Every row comes from one small tree of marks. The marks that hang from a mark follow it in brackets, in the order of their numbers. Every link used is in the known rows. Which tree was each row made from?
Known rows
q_923{q_358}: [-1.96 -1.24  1.67  1.01 -1.20  0.40 -0.25 -3.13 -2.80  2.65  0.35  1.01
  0.64 -0.07 -0.64 -0.59 -2.58 -1.11  0.38  0.99  2.03 -0.94 -0.84  0.90
 -3.68 -2.16 -1.30  1.93  0.78 -2.50 -1.35]
q_268{q_708{q_104{q_923{q_358}} q_539}}: [-3.90 -3.33  6.37  5.97  3.84 -0.35 -1.03 -2.36 -0.74  5.79  2.26  1.98
 -3.13 -2.34 -1.71 -6.56 -3.74 -0.83  0.18  1.31  5.08 -0.66 -1.58 -1.20
 -4.27 -2.64 -4.47 -0.29  0.47 -2.37 -2.24]
q_358{q_104{q_923} q_268}: [-2.75 -2.52 -0.02  4.61  2.12  0.44 -4.54  1.45 -1.23  0.61  1.90 -0.11
 -0.61  1.72  0.99 -3.13 -5.72 -1.86  1.12  2.08  0.69  2.76 -1.54 -0.49
  1.66  3.25 -0.71 -3.16 -0.14 -3.40 -2.18]
q_923{q_358{q_104}}: [-2.64 -2.41  0.94  2.73  1.90 -0.07 -0.88 -2.41 -2.80  2.68  0.67  1.43
 -0.38 -0.85 -0.96 -2.12 -2.51 -2.12 -1.59  0.32  1.90 -1.69 -1.53  0.51
 -2.52 -2.95 -0.77 -0.65  1.65 -1.75 -1.56]
q_165{q_268 q_708{q_104}}: [-3.62 -3.22 -1.56  3.36 -0.55  0.15  0.98  0.07  0.41  0.65  4.62  3.05
 -2.38 -3.40  2.22 -1.13 -2.12  2.09 -2.91  0.74  0.77 -1.76  1.22 -0.39
  0.69 -1.04 -1.21  0.06 -3.18  0.82 -0.62]
q_104{q_923{q_358{q_268{q_708{q_539}}}}}: [-2.06 -2.20  5.52  6.25  1.20 -1.29 -3.36 -2.48 -3.56  3.54  2.87  2.74
 -3.56  2.80 -1.47 -6.54 -6.13  0.81  1.54  4.10  3.90  0.99 -3.45 -1.78
 -4.28 -0.70 -4.17 -1.27  2.15 -4.91 -4.31]
q_358{q_104{q_923} q_268{q_708{q_539{q_165}}}}: [-2.88 -2.01  4.17  6.69  3.78  0.26 -4.52  2.54 -1.00  2.17  3.89  3.87
 -4.72  6.18 -3.28 -7.06 -4.93  0.11  0.18  1.94  1.89  0.29 -2.84 -3.46
 -0.39  0.21 -2.73 -6.72  0.94 -1.13 -6.69]
q_708{q_104{q_923{q_358}} q_268 q_539{q_165}}: [-3.00 -4.38  5.85  3.25  4.23  1.65 -1.02 -2.22  0.58  3.55  1.44 -0.42
 -3.25  1.70 -3.11 -5.06 -3.41 -2.63  4.58  0.09  1.75  1.01 -3.04  0.05
 -3.73 -2.46 -2.99 -0.55  2.83 -5.09 -4.19]
q_539{q_165}: [-1.99 -0.05  0.69 -0.04 -1.38  2.04 -0.93  1.12 -0.83  1.24  0.99  2.16
 -0.04  4.64 -1.72  0.54 -1.08 -1.08  0.65 -0.61  0.04 -1.27 -0.21 -0.70
 -1.96 -0.71 -0.31 -1.01 -0.90  0.61 -3.12]
q_165{q_268 q_708{q_539{q_923}}}: [-4.63 -2.06 -0.01  1.84 -1.57  1.26 -2.09  1.50  0.61  0.04  3.14  4.63
 -4.31 -2.08 -2.01 -2.85 -2.54  4.41 -1.22  1.32  1.83 -2.07 -0.54  1.98
 -2.05 -0.12 -1.48 -4.33 -1.71  1.70 -1.62]
q_104{q_923}: [-2.71 -0.96  0.88  1.30  0.76  2.30 -3.40  0.95 -0.18  1.47 -0.71 -1.20
  0.79  0.79  0.55 -1.29 -3.49 -1.25  2.76  0.27  2.26  1.38 -1.14  0.34
 -0.92  2.71 -1.19 -0.27 -2.85 -2.15 -0.83]
q_923{q_358{q_104 q_268{q_708{q_539{q_165}}}}}: [-2.17 -2.40  4.54  6.44  2.27 -1.66 -0.99 -1.41 -3.29  3.48  4.96  6.21
 -5.27  5.50 -4.66 -6.10 -3.68 -0.12 -1.93  2.40  1.77 -2.56 -2.74 -2.72
 -3.13 -4.59 -2.66 -4.40  4.84 -1.28 -7.36]
q_923{q_358{q_104 q_268{q_708{q_539}}}}: [-1.63 -3.47  4.02  7.52  2.96 -2.53 -1.53 -2.21 -3.07  3.38  4.92  5.46
 -4.44  1.23 -3.26 -5.70 -4.66  0.00 -2.19  3.20  2.75 -1.39 -2.96 -1.96
 -3.72 -3.95 -2.78 -3.38  4.74 -2.31 -4.65]
q_268{q_708{q_104 q_539{q_923}}}: [-5.37 -2.48  4.26  4.46  2.67 -1.34 -0.91  1.40  1.35  4.57  3.46  4.57
 -3.62 -2.88 -3.09 -3.36 -1.57 -0.14 -3.17  1.30  3.29 -1.16  0.32  0.78
 -4.22 -2.02 -1.83 -4.07  1.35  3.26 -0.07]
q_165{q_268 q_708{q_104 q_539}}: [-3.35 -4.01  0.56  5.76  0.63  0.04  1.47  0.28  3.40 -0.08  6.00  3.38
 -4.73 -4.25 -0.95 -2.19 -2.89  2.55 -1.87 -0.43  1.21 -1.42 -0.11 -0.19
 -0.69 -1.69 -2.92 -1.89 -2.37  1.57 -1.88]
q_358{q_268{q_708{q_104 q_539}}}: [-2.53 -3.61  3.99  7.81  2.31 -3.17 -0.24  0.43  0.55  3.15  6.85  4.83
 -3.72 -0.15 -2.13 -2.47 -4.27 -0.45 -1.63  2.66  1.60  0.36 -0.76 -1.74
 -2.88 -1.73 -3.00 -2.51  2.65  0.14 -2.98]
q_539{q_923{q_358{q_104 q_268{q_708}}}}: [-4.38 -2.44  2.77  3.60  1.17 -2.72 -3.28 -1.00 -6.78  4.72  2.67  5.92
 -2.07  1.78 -0.63 -5.13 -4.25 -0.02 -4.20  5.43  2.51 -1.01 -0.93  0.53
 -2.67 -2.08 -0.25 -3.54  5.19 -1.58 -2.19]
q_358{q_104}: [-2.55 -1.54 -0.63  2.78  2.04  0.64 -1.43  1.19  0.25  0.91  1.46  1.33
 -0.26 -0.52 -1.10 -1.03 -2.24 -1.69 -0.81 -0.93  1.10 -0.57 -1.28 -0.15
 -0.28 -0.49 -0.10 -2.17 -0.51  0.12 -1.11]
q_165{q_708{q_104{q_923} q_268}}: [-2.84 -4.44  2.09  2.05  2.50  0.71 -1.80  0.97 -0.40  2.01  3.07  0.03
 -1.97 -1.95  0.68 -5.28 -3.12 -0.75  1.99  0.28  1.66  1.99 -1.87 -0.18
 -0.10  0.97 -2.72 -0.09 -1.34 -3.23  0.01]

Write each row's tree
[-5.10 -3.03  4.41  5.62  1.38 -2.65 -1.67  1.43 -0.26  4.11  5.89  5.43
 -3.97 -0.70 -2.27 -3.05 -4.18  0.04 -2.72  4.14  2.16  0.54  0.39  0.47
 -3.13 -1.03 -2.12 -4.55  3.73  1.28 -1.67] : q_358{q_268{q_708{q_104 q_539{q_923}}}}
[-4.65 -4.69  3.09  5.29  1.16  0.56 -0.21 -2.63  0.01  2.01  3.86  1.00
 -4.69 -4.38  0.01 -5.71 -4.61  2.07 -0.23  1.10  3.50 -1.29 -0.93  0.14
 -1.50 -1.16 -4.54 -0.39 -2.34 -2.81 -2.42] : q_165{q_268 q_708{q_104{q_923{q_358}} q_539}}
[-3.19 -4.38  3.03  2.82  4.14  0.12 -2.56 -1.43 -0.64  2.36  1.02  2.52
 -3.46 -1.55 -4.53 -4.80 -2.64 -1.28  1.48  1.47  2.19  0.06 -4.10  2.81
 -5.30 -3.49 -0.62 -3.66  5.89 -3.27 -1.32] : q_708{q_268 q_539{q_923{q_358{q_104}}}}
[-2.82 -3.55  4.11  5.26  0.65 -3.63  0.35 -3.32 -4.62  5.45  5.28  4.60
 -1.31  0.20  1.04 -2.71 -4.23 -1.05 -3.29  4.95  2.32 -0.50  0.24 -1.17
 -2.84 -3.36 -2.03  1.26  3.80 -2.55 -2.38] : q_923{q_358{q_268{q_708{q_104}}}}
[-2.66 -3.10  2.38  5.16  1.00 -2.92 -0.52  0.15 -2.00  3.56  5.77  4.26
 -1.33  0.91  1.22 -1.86 -3.85 -0.98 -2.81  3.92  1.14  0.51  0.60 -1.74
 -0.90 -0.82 -1.44 -0.44  2.06 -0.59 -1.63] : q_358{q_268{q_708{q_104}}}
[-4.86 -3.41  2.89  4.51  0.91 -1.51 -2.22 -1.38 -1.69  2.21  3.21  3.16
 -3.61 -0.56 -3.73 -3.68 -5.03 -1.06 -0.83  2.82  1.91  0.49 -1.92  2.03
 -3.60 -1.43 -1.01 -5.52  5.29 -1.74 -2.79] : q_708{q_539{q_923{q_358{q_104 q_268}}}}
[-1.96 -1.31 -0.12  3.64 -0.32  2.97 -0.91  0.77  3.02 -0.81  2.27  2.71
 -2.82  3.47 -2.17  0.61 -1.98  1.61  1.58 -0.24 -0.14 -1.96 -0.94 -0.27
 -1.86 -1.61 -0.29 -2.47 -1.17  0.00 -5.09] : q_708{q_539{q_165{q_268}}}
[-5.12 -2.57  1.04  2.98  1.82  2.25 -1.70 -0.93 -0.08  1.76  0.86  3.51
 -3.99  2.00 -3.57 -2.82 -2.40  1.04 -1.54  1.19  1.54 -3.24 -0.86  2.12
 -2.72 -3.10  0.04 -5.21  2.64 -0.42 -4.78] : q_708{q_539{q_165{q_268} q_923{q_358{q_104}}}}
[-0.66 -3.14  2.43  2.70  0.86 -0.23 -1.02  0.59  1.02 -0.21  4.13  3.24
 -3.99 -0.34 -4.19 -4.44 -2.00  1.60  2.50 -1.12  0.97  0.18 -4.29 -0.27
 -3.54 -1.79 -3.03 -2.18  0.60 -1.68 -1.98] : q_165{q_708{q_268 q_539}}
[-3.75 -2.61  5.69  6.53  2.45 -0.38 -1.95  1.69  0.42  3.44  5.23  3.26
 -4.22  4.21 -2.01 -5.24 -4.73 -0.81  0.44  2.39  1.46  0.82 -1.20 -2.94
 -1.07  0.29 -3.54 -3.95  0.88 -0.96 -5.25] : q_358{q_268{q_708{q_104{q_923} q_539{q_165}}}}
[-3.49 -3.49  4.73  7.69  3.45 -1.43 -2.46  1.10  0.45  3.49  5.37  2.42
 -3.70  0.16 -0.95 -4.81 -5.67 -0.63  0.53  3.08  2.58  2.15 -1.40 -1.80
 -1.52  1.06 -4.00 -2.91  0.83 -1.89 -2.88] : q_358{q_268{q_708{q_104{q_923} q_539}}}
[-2.85 -2.71  2.08  1.26  1.63  0.93 -2.59  0.99  1.95  0.95  1.11  2.16
 -2.17 -0.16 -4.20 -1.69 -2.37 -0.56  3.78  0.80  1.27  1.53 -3.07  2.82
 -5.26 -0.49 -0.29 -3.26  3.23 -1.75 -0.44] : q_708{q_268 q_539{q_923}}
[-4.82 -3.80  5.63  1.32  2.04  0.55  0.19 -1.63  0.43  3.88  2.04  2.31
 -3.69  0.92 -4.27 -3.21 -1.72 -2.28  2.02  1.26  1.38 -0.10 -1.56  2.75
 -5.76 -4.16 -1.17 -2.34  5.74 -1.79 -3.02] : q_708{q_104 q_268 q_539{q_165 q_923{q_358}}}
[-3.49 -1.93  3.19  3.50  1.19  0.98  1.27  0.87  3.71  1.82  3.56  2.01
 -2.58  0.63 -4.05 -0.76 -1.34 -2.11  0.25 -1.98  0.39 -1.27 -0.05 -0.75
 -2.58 -1.94 -2.36 -2.94 -0.07  2.43 -3.29] : q_708{q_104 q_539{q_165}}
[-6.07 -4.22  2.46  3.37 -0.73 -0.26  0.81 -2.36 -0.32  2.68  3.88  3.75
 -5.12 -5.36 -1.17 -4.10 -2.97  2.77 -3.04  2.04  3.01 -2.64  0.60  2.62
 -3.45 -3.07 -2.47 -2.28  0.76  0.58 -1.14] : q_165{q_268 q_708{q_104 q_539{q_923{q_358}}}}
[-5.25 -2.26  1.36  0.81  1.06  0.10 -1.98 -1.09 -3.33  3.31 -0.52  2.14
 -0.99 -1.67 -1.45 -2.81 -2.13 -1.68 -2.37  1.84  2.42 -1.39 -0.70  2.73
 -3.08 -2.04  0.19 -2.83  2.79 -0.34 -0.48] : q_539{q_923{q_358{q_104}}}
[-6.29 -2.07 -0.11 -0.03 -1.82  1.34 -0.10  2.15 -0.76  1.74  3.20  4.39
 -3.11  0.31  0.70 -1.70 -1.44  2.32 -4.09  1.70  0.42 -2.64  2.72  1.37
  0.62 -0.92 -0.22 -3.06 -1.95  3.19 -1.67] : q_539{q_165{q_268 q_708{q_104}} q_923}
[-5.08 -2.67  1.30  2.27  0.00 -1.30 -2.67 -1.52 -4.50  2.77  2.06  2.51
 -1.73  0.17 -0.37 -2.90 -4.92 -1.78 -2.11  4.03  1.25  0.58 -0.82  2.28
 -2.24 -0.53  0.08 -3.66  4.60 -2.25 -1.57] : q_539{q_923{q_358{q_104 q_268}}}
[-2.88 -1.95  0.24  4.25  1.97  1.03 -0.11  0.86 -0.67  3.03  3.49  5.45
 -1.78  2.86  1.34 -0.68 -1.31  1.29 -3.27  1.98  1.15 -3.34  2.08 -1.69
  0.08 -3.08  0.26 -0.20 -0.84  0.88 -3.42] : q_539{q_165{q_268{q_708{q_104}}}}
[-2.74 -2.01  2.29  2.74 -0.88 -0.13 -3.28 -2.86 -4.20  2.35  1.15 -0.65
 -0.10  2.18  1.42 -2.58 -6.10 -1.13  2.80  3.81  1.89  2.54 -1.70  0.34
 -1.84  1.85 -2.35  0.92  1.47 -5.87 -2.63] : q_104{q_923{q_358{q_268}}}
[-1.80 -2.88  2.49  5.41  2.00 -2.43 -2.09 -2.42 -6.01  3.57  3.88  5.13
 -1.98  2.31 -0.30 -4.68 -4.29 -0.58 -3.27  4.22  1.95 -1.60 -1.78 -1.94
 -1.96 -3.12 -1.06 -1.40  3.93 -3.03 -3.49] : q_923{q_358{q_104 q_268{q_708}}}
[-2.85 -4.77  3.14  5.01  4.95  1.27 -2.01  0.49  3.63  1.83  2.13 -1.18
 -2.30 -1.91 -1.98 -3.25 -3.90 -2.61  5.00 -0.45  1.78  3.21 -2.85  0.51
 -2.31  0.52 -2.62 -0.94  0.85 -4.03 -0.90] : q_708{q_104{q_923} q_268 q_539}
[-4.63 -0.72 -0.03 -0.81 -2.02  2.61 -1.61 -1.56 -3.09  2.18 -0.74  3.20
 -0.68  4.00  0.48  0.03 -1.90  1.17 -1.09  3.44  1.24 -3.01  1.13  2.68
 -2.93 -2.01  1.54 -1.12  1.37 -1.39 -3.22] : q_539{q_165{q_268} q_923{q_358}}
[-6.69 -1.90  4.20 -1.42 -2.43 -0.49  1.04 -0.44 -3.79  4.87  2.81  3.73
 -3.07 -0.57 -1.40 -4.45 -1.19 -0.32 -3.64  1.41  2.02 -2.89  1.58  1.11
 -2.65 -2.72 -1.98 -2.45  0.81  2.33 -2.17] : q_539{q_165{q_708{q_104}} q_923{q_358}}
[-1.11 -1.64  1.52 -0.67 -1.13  1.33 -0.92  1.18 -2.16  0.44  2.94  3.64
 -2.11  4.70 -2.31 -3.29 -0.60  1.03  1.59 -0.08 -0.43 -0.90 -2.15 -1.30
 -1.59 -1.24 -1.00 -1.20 -0.02 -1.53 -3.49] : q_539{q_165{q_708{q_268}}}
[-2.65 -5.38  5.24  4.64  4.37  0.59 -1.17 -2.95  1.35  3.33  1.60 -1.27
 -2.64 -2.48 -1.90 -4.50 -4.47 -2.59  4.59  0.66  2.75  2.30 -3.59  0.76
 -4.37 -1.74 -3.62  0.93  2.84 -6.04 -1.47] : q_708{q_104{q_923{q_358}} q_268 q_539}
[-2.25 -4.26  1.31  1.85  1.03 -0.98  0.52  0.52  0.04  1.70  4.69  2.68
 -2.24 -2.44 -0.29 -3.04 -1.68 -0.28 -0.02  0.05  0.39  0.20 -1.21 -0.32
 -0.95 -1.52 -1.44  0.24  0.09 -1.13  0.10] : q_165{q_708{q_104 q_268}}
[-2.18 -2.77  0.82  4.61  0.77 -1.58 -1.45 -2.63 -3.74  1.71  2.81  2.21
 -1.17  1.11 -0.27 -2.10 -5.00 -1.74 -1.13  3.03  0.86  0.46 -1.59  0.05
 -1.42 -1.70 -0.83 -1.24  3.70 -3.63 -3.02] : q_923{q_358{q_104 q_268}}
[-4.81 -2.38  3.66  3.49  0.18 -0.44 -2.24 -0.61 -2.29  2.27  2.75  3.91
 -4.58  3.67 -4.73 -4.06 -4.08 -1.21 -0.95  2.59  0.89 -0.61 -1.74  1.16
 -3.27 -2.05 -1.20 -6.65  5.35 -0.57 -5.42] : q_708{q_539{q_165 q_923{q_358{q_104 q_268}}}}
[-2.80 -2.99 -0.50  5.11  2.37  0.04 -0.26 -0.04 -0.16  2.87  3.55  4.49
 -1.00 -1.16  2.58 -0.34 -2.21  1.45 -3.35  2.84  1.89 -2.24  1.54 -0.86
 -0.39 -2.40  0.24  0.88 -0.78 -0.20 -0.95] : q_165{q_268{q_708{q_104}}}
[-3.33 -3.40  4.28  0.64 -0.51 -0.57 -1.21 -1.75 -2.32  2.22  2.23  3.94
 -4.38 -1.37 -4.52 -6.32 -2.29  1.74  1.92  1.36  2.97 -0.54 -3.85  2.13
 -6.09 -2.97 -2.42 -2.25  3.58 -2.59 -1.49] : q_165{q_708{q_268 q_539{q_923{q_358}}}}
[-4.01 -2.71  3.06  3.90  2.85  1.87 -1.48 -1.93 -3.33  5.17  1.27  2.66
 -1.66  3.00  2.81 -4.18 -2.92  0.98 -1.90  3.62  3.15 -2.58  0.68 -1.42
 -1.04 -2.31 -1.51  1.24 -0.36 -3.29 -4.21] : q_539{q_165{q_268{q_708{q_104{q_923{q_358}}}}}}
[-4.00 -3.79  3.26  3.88  0.72 -1.14 -1.39 -2.85 -2.74  3.75  2.74 -0.84
 -0.86 -0.70  1.98 -2.83 -6.19 -2.66  0.84  3.57  2.06  2.57  0.01  0.51
 -1.23  0.96 -2.64  0.96  1.66 -5.12 -1.74] : q_708{q_104{q_923{q_358{q_268}}}}
[-2.91 -2.47  4.09  6.13  3.27 -1.16  0.61  0.71  1.89  3.77  4.41  3.92
 -3.17 -2.46 -2.66 -2.93 -1.81 -0.61 -1.88  0.16  2.87 -1.32 -0.80 -1.04
 -3.56 -3.03 -2.64 -1.62  0.47  1.70 -1.29] : q_268{q_708{q_104 q_539}}
[-5.65 -2.09  2.28  1.92  0.73  0.61 -0.57 -1.51 -3.98  5.46  1.65  5.65
 -2.43  2.07  1.15 -2.52 -1.61  1.26 -4.99  4.49  2.68 -4.23  2.39  1.06
 -2.71 -4.13  0.28 -0.76  2.36 -0.13 -2.88] : q_539{q_165{q_268{q_708{q_104}}} q_923{q_358}}
[-3.72 -0.88  4.24  2.87 -0.64 -0.64 -2.89  2.12 -2.13  2.67  4.04  6.49
 -4.13  6.25 -4.12 -3.38 -3.14  1.35 -0.88  3.44  1.45 -0.77 -0.77 -0.32
 -3.91 -0.81 -1.34 -5.95  3.39  1.74 -5.03] : q_358{q_268{q_708{q_539{q_165 q_923}}}}
[-3.87 -4.18  3.62  7.30  4.40  0.42 -1.43 -2.78 -0.21  4.44  2.71  2.16
 -3.39 -2.25  0.87 -5.24 -4.59  1.54 -0.64  3.05  4.83 -1.64 -0.99 -0.73
 -2.85 -2.89 -3.46  0.42 -0.04 -3.66 -2.65] : q_165{q_268{q_708{q_104{q_923{q_358}} q_539}}}
[-3.33 -1.36  1.95 -2.48 -1.77  1.22 -2.11  2.57 -2.74  1.14  1.71  4.35
 -2.52  4.10 -2.79 -3.80 -0.44  1.33  0.81  1.01  0.02 -0.94 -1.73  0.95
 -2.07 -0.56 -0.13 -3.62  1.15  0.09 -2.03] : q_539{q_165{q_708{q_268}} q_923}
[-3.52 -3.51  4.04  1.82  3.28  1.41 -2.08 -0.85 -1.10  2.51  0.64  3.36
 -3.95  2.62 -5.69 -5.07 -1.95 -1.47  2.07  0.63  1.36 -1.19 -3.64  1.99
 -4.68 -3.94 -0.22 -5.15  6.07 -2.17 -4.16] : q_708{q_268 q_539{q_165 q_923{q_358{q_104}}}}
[-2.06 -3.38  3.42  3.82  3.24  1.20  0.30  0.54  3.29  1.20  3.76  2.03
 -3.14  1.63 -3.85 -1.11 -1.26 -2.17  3.05 -1.19 -0.46  0.37 -2.00 -0.38
 -2.80 -2.87 -1.39 -1.97  2.81 -1.19 -3.38] : q_708{q_104 q_268 q_539{q_165}}
[-1.31 -1.68  3.23  3.71 -0.66 -2.55 -1.38 -2.98 -5.97  4.02  3.49  4.71
 -1.11  3.17  0.28 -3.00 -4.43  0.46 -1.45  4.88  2.60 -0.63 -1.16 -1.14
 -3.61 -2.46 -1.75  0.99  3.49 -3.75 -2.95] : q_923{q_358{q_268{q_708}}}
[-5.42 -1.63  0.49  2.27  1.31  1.32 -1.21  2.13 -1.51  3.70  2.12  5.94
 -2.05  2.22  1.05 -1.11 -1.11  1.38 -4.31  3.69  1.64 -3.21  2.80  0.44
 -0.87 -1.93  1.20 -2.35  0.38  2.05 -2.30] : q_539{q_165{q_268{q_708{q_104}}} q_923}
[-3.14 -3.43  3.18  0.80  1.48  1.59 -1.20  2.02 -0.99  2.20  2.96  0.63
 -2.73  2.07 -0.41 -5.45 -2.14 -0.63  1.87 -0.15  0.20  0.91 -1.36 -1.28
  0.49  0.55 -2.34 -1.18 -1.58 -2.26 -2.63] : q_539{q_165{q_708{q_104{q_923} q_268}}}
[-6.13 -2.51  0.84  2.96  0.81  1.91 -0.46  1.89  3.60  1.21  2.66  2.99
 -3.35  0.13 -1.82  0.03 -2.07  0.56 -1.02  0.56  0.59 -1.50  1.85  1.91
 -2.16 -1.37 -0.12 -4.35  0.24  2.60 -2.79] : q_708{q_104 q_539{q_165{q_268} q_923}}
[-5.02 -1.42  5.35  3.06  2.50  0.31 -1.85 -0.26 -3.22  4.91  1.47  6.11
 -4.51  2.62 -5.34 -6.88 -1.15  0.11 -3.26  1.48  3.77 -4.04 -1.96 -0.22
 -4.91 -4.97 -1.59 -6.17  3.53  1.61 -4.90] : q_268{q_708{q_539{q_165 q_923{q_358{q_104}}}}}
[-4.57 -4.98  3.66  2.02  1.31 -0.89 -0.65  1.36  2.12  1.80  4.63  3.25
 -4.80 -3.64 -3.79 -4.82 -1.95  0.24  0.15  0.40  1.51  0.48 -1.83  1.93
 -3.38 -1.48 -2.13 -3.85  1.95  0.62  0.15] : q_165{q_708{q_104 q_268 q_539{q_923}}}
[-4.82 -0.18  2.81 -2.08 -2.40  1.57 -1.34 -1.02 -3.95  3.66 -0.92  2.48
 -0.53  3.39 -1.63 -1.36 -1.43 -1.07 -0.46  2.00  1.90 -2.05  0.44  2.19
 -4.38 -1.81  0.18 -1.75  2.10 -0.07 -2.55] : q_539{q_165 q_923{q_358}}
